Below are the code and all the weights of a small trained network. Each question names an input and a target symbol and asks about switching units off, where a switched-off unit gives its printed mean instead of its output.

import numpy as np


def w(rows, s, z=0):
    codes = np.array(rows[::2]) - 128.0
    scale = np.full(codes.shape[1], s)
    scale[-1] = z or s
    return codes * scale


def f(y):
    return np.maximum(y, 0)


def softmax(a):
    e = np.exp(a - a.max(-1, keepdims=True))
    return e / e.sum(-1, keepdims=True)


def log_softmax(a):
    a = a - a.max(-1, keepdims=True)
    return a - np.log(np.exp(a).sum(-1, keepdims=True))


def net(x, mask):
    ids = ['ΔΛΩαβγεζημξπστφ'.index(c) for c in x.split()]
    T = len(ids)
    res = E[ids] + P[:T]
    u = 0
    for l in range(2):
        q, k, v = (res @ M[l].T for M in (Q, K, V))
        z = softmax(np.where(np.tri(T) > 0, q @ k.T / 2**0.5, -1e9)) @ v
        res = res + np.where(mask[u], z, O[l][:, -1]) @ O[l][:, :-1]
        u += 1
        y = f(res @ A[l][:, :-1].T + A[l][:, -1])
        res = res + np.where(mask[u : u + 4], y, B[l][:, -1]) @ B[l][:, :-1]
        u += 4
    return log_softmax(res[-1] @ U[:, :-1].T + U[:, -1])


Q, K, V, O, A, B = {}, {}, {}, {}, {}, {}
E = w([
[47,121,123,161,61,140],'Δ',
[99,66,186,59,151,189],'Λ',
[160,88,63,137,165,114],'Ω',
[139,108,102,145,186,183],'α',
[132,126,149,92,95,152],'β',
[119,126,101,87,55,97],'γ',
[97,159,74,63,132,119],'ε',
[140,217,77,152,123,115],'ζ',
[57,99,140,97,112,58],'η',
[106,193,86,122,142,89],'μ',
[125,99,190,220,131,124],'ξ',
[149,109,145,180,164,81],'π',
[132,116,131,107,176,193],'σ',
[113,113,116,115,196,199],'τ',
[2,144,102,112,182,167],'φ',
],0.028)
P = w([
[209,176,211,112,131,82],'0',
[173,162,169,103,110,122],'1',
[140,147,128,99,98,141],'2',
[119,140,96,93,85,155],'3',
[101,135,70,93,76,170],'4',
[84,131,46,88,72,182],'5',
[67,122,26,86,72,196],'6',
[54,112,1,82,65,207],'7',
],0.0095)
Q[0] = w([
[79,127,90,120,128,1],'L0H0',
[123,132,110,193,190,39],'L0H0',
],0.01)
K[0] = w([
[131,59,97,69,149,1],'L0H0',
[165,103,138,138,188,23],'L0H0',
],0.0077)
V[0] = w([
[126,246,253,161,107,204],'L0H0',
[116,172,102,54,48,203],'L0H0',
],0.0051)
O[0] = w([
[233,134,16,44,148,194,225],'L0H0',
[234,154,253,141,175,38,2],'L0H0',
],0.0044,0.00091)
A[0] = w([
[129,123,56,140,137,128,127],'L0N0',
[246,126,84,117,123,140,2],'L0N1',
[205,199,152,114,124,151,24],'L0N2',
[130,63,156,150,149,209,26],'L0N3',
],0.013,0.0043)
B[0] = w([
[167,151,212,160,140,96,196],'L0N0',
[255,212,234,138,125,213,160],'L0N1',
[74,77,76,54,75,197,154],'L0N2',
[114,122,56,100,138,11,253],'L0N3',
],0.0082,0.0071)
Q[1] = w([
[97,183,39,7,237,209],'L1H0',
[13,65,248,49,52,177],'L1H0',
],0.014)
K[1] = w([
[110,174,37,19,240,186],'L1H0',
[39,93,162,27,6,155],'L1H0',
],0.011)
V[1] = w([
[98,138,48,137,113,88],'L1H0',
[99,73,2,126,112,173],'L1H0',
],0.0082)
O[1] = w([
[238,137,162,59,115,253,253],'L1H0',
[253,161,209,157,164,102,60],'L1H0',
],0.0056,0.00066)
A[1] = w([
[172,139,250,155,153,94,127],'L1N0',
[126,115,175,174,128,113,72],'L1N1',
[100,157,149,139,71,133,3],'L1N2',
[160,106,118,107,154,163,18],'L1N3',
],0.019,0.0055)
B[1] = w([
[108,232,243,63,154,91,218],'L1N0',
[199,152,86,92,201,146,255],'L1N1',
[175,136,134,248,129,117,221],'L1N2',
[117,169,197,195,131,50,182],'L1N3',
],0.011,0.0034)
U = w([
[162,166,205,136,181,119,160],'Δ',
[170,63,27,140,174,145,254],'Λ',
[163,83,195,81,100,246,221],'Ω',
[133,137,128,114,125,143,72],'α',
[157,65,134,48,137,107,85],'β',
[65,118,194,138,107,100,91],'γ',
[114,133,127,100,99,143,143],'ε',
[129,189,45,36,117,112,98],'ζ',
[156,175,100,124,124,186,89],'η',
[119,136,126,107,114,141,112],'μ',
[97,189,98,148,121,115,41],'ξ',
[208,127,106,104,57,48,12],'π',
[73,150,144,125,161,211,144],'σ',
[118,184,99,125,119,130,70],'τ',
[130,122,189,188,123,180,79],'φ',
],0.013,0.0078)

Each question gives the input, a string of symbols that net reads in full, and the target symbol t.
The units are the heads (2 rows each of Q, K, V and O) and the neurons (one row each of A and B). Each row of codes is followed by its name. A weight is (code - 128) times the scale printed after its matrix; where a second scale follows, it is the last column's (O, A, B and U).
mask holds one flag per unit, layer by layer, with each layer's heads first. A switched-off unit (its flag False) gives its mean, the last column of its rows in O or B, instead of its output. The means were averaged over made-up inputs and are rounded, as every weight is.
A unit's drop is (log p(t) with every unit on - log p(t) with that unit switched off) / (log p(t) with every unit on - log p(t) with every unit switched off).
The circuit of an input: a set's keep is (log p(t) with only the set's units on - log p(t) with every unit switched off) / (log p(t) with every unit on - log p(t) with every unit switched off). Starting from all 10 units, units are removed one at a time, each time the one whose removal leaves the highest keep (on an exact tie, the one counted first), for as long as the keep stays at least 0.8.
circuit, biggest first: the units of the circuit, biggest drop first
k most important neurons: the k neurons with the biggest drops, biggest first
k most important neurons of layer l: the k neurons of layer l with the biggest drops, biggest first
drop when u is switched off: that unit's drop, to one decimal
input η ξ ξ Ω Ω ξ φ μ, target ξ: circuit, biggest first : [L0N0 L0N1 L0N3 L1H0]
input Ω μ α, target Δ: circuit, biggest first : [L1N3]
input β ξ Ω ξ ξ Ω ξ ζ, target ξ: circuit, biggest first : [L0N0 L0N1 L1H0 L1N2]
input η Ω β γ γ τ Ω ξ, target Δ: circuit, biggest first : [L1N0 L0H0]
input Ω Ω β ζ β η Δ, target φ: circuit, biggest first : [L1N2 L0N3]
input β τ μ γ ξ Ω π, target Δ: 4 most important neurons : [L0N3 L1N0 L0N0 L1N1]
input ξ β β ξ ζ, target η: circuit, biggest first : [L0N1 L0H0 L0N3]
input η Ω ξ ξ ξ ξ β π, target Δ: circuit, biggest first : [L0N3 L0N0 L1N0]
input ξ ξ Ω ξ ξ μ, target ξ: 2 most important neurons of layer 0 : [L0N1 L0N0]
input α σ Ω, target Δ: 3 most important neurons : [L0N0 L1N0 L0N2]
input ξ γ ξ ξ η ξ η Ω, target Δ: 2 most important neurons : [L0N1 L1N0]
input ξ π η ξ, target Λ: drop when L1N0 is switched off : 0.1
input β φ σ, target Δ: drop when L1N3 is switched off : 1.6
input ξ ξ ξ α, target Δ: drop when L1N3 is switched off : 0.3
input σ Ω η Λ ζ Ω ξ, target Δ: circuit, biggest first : [L1N0]
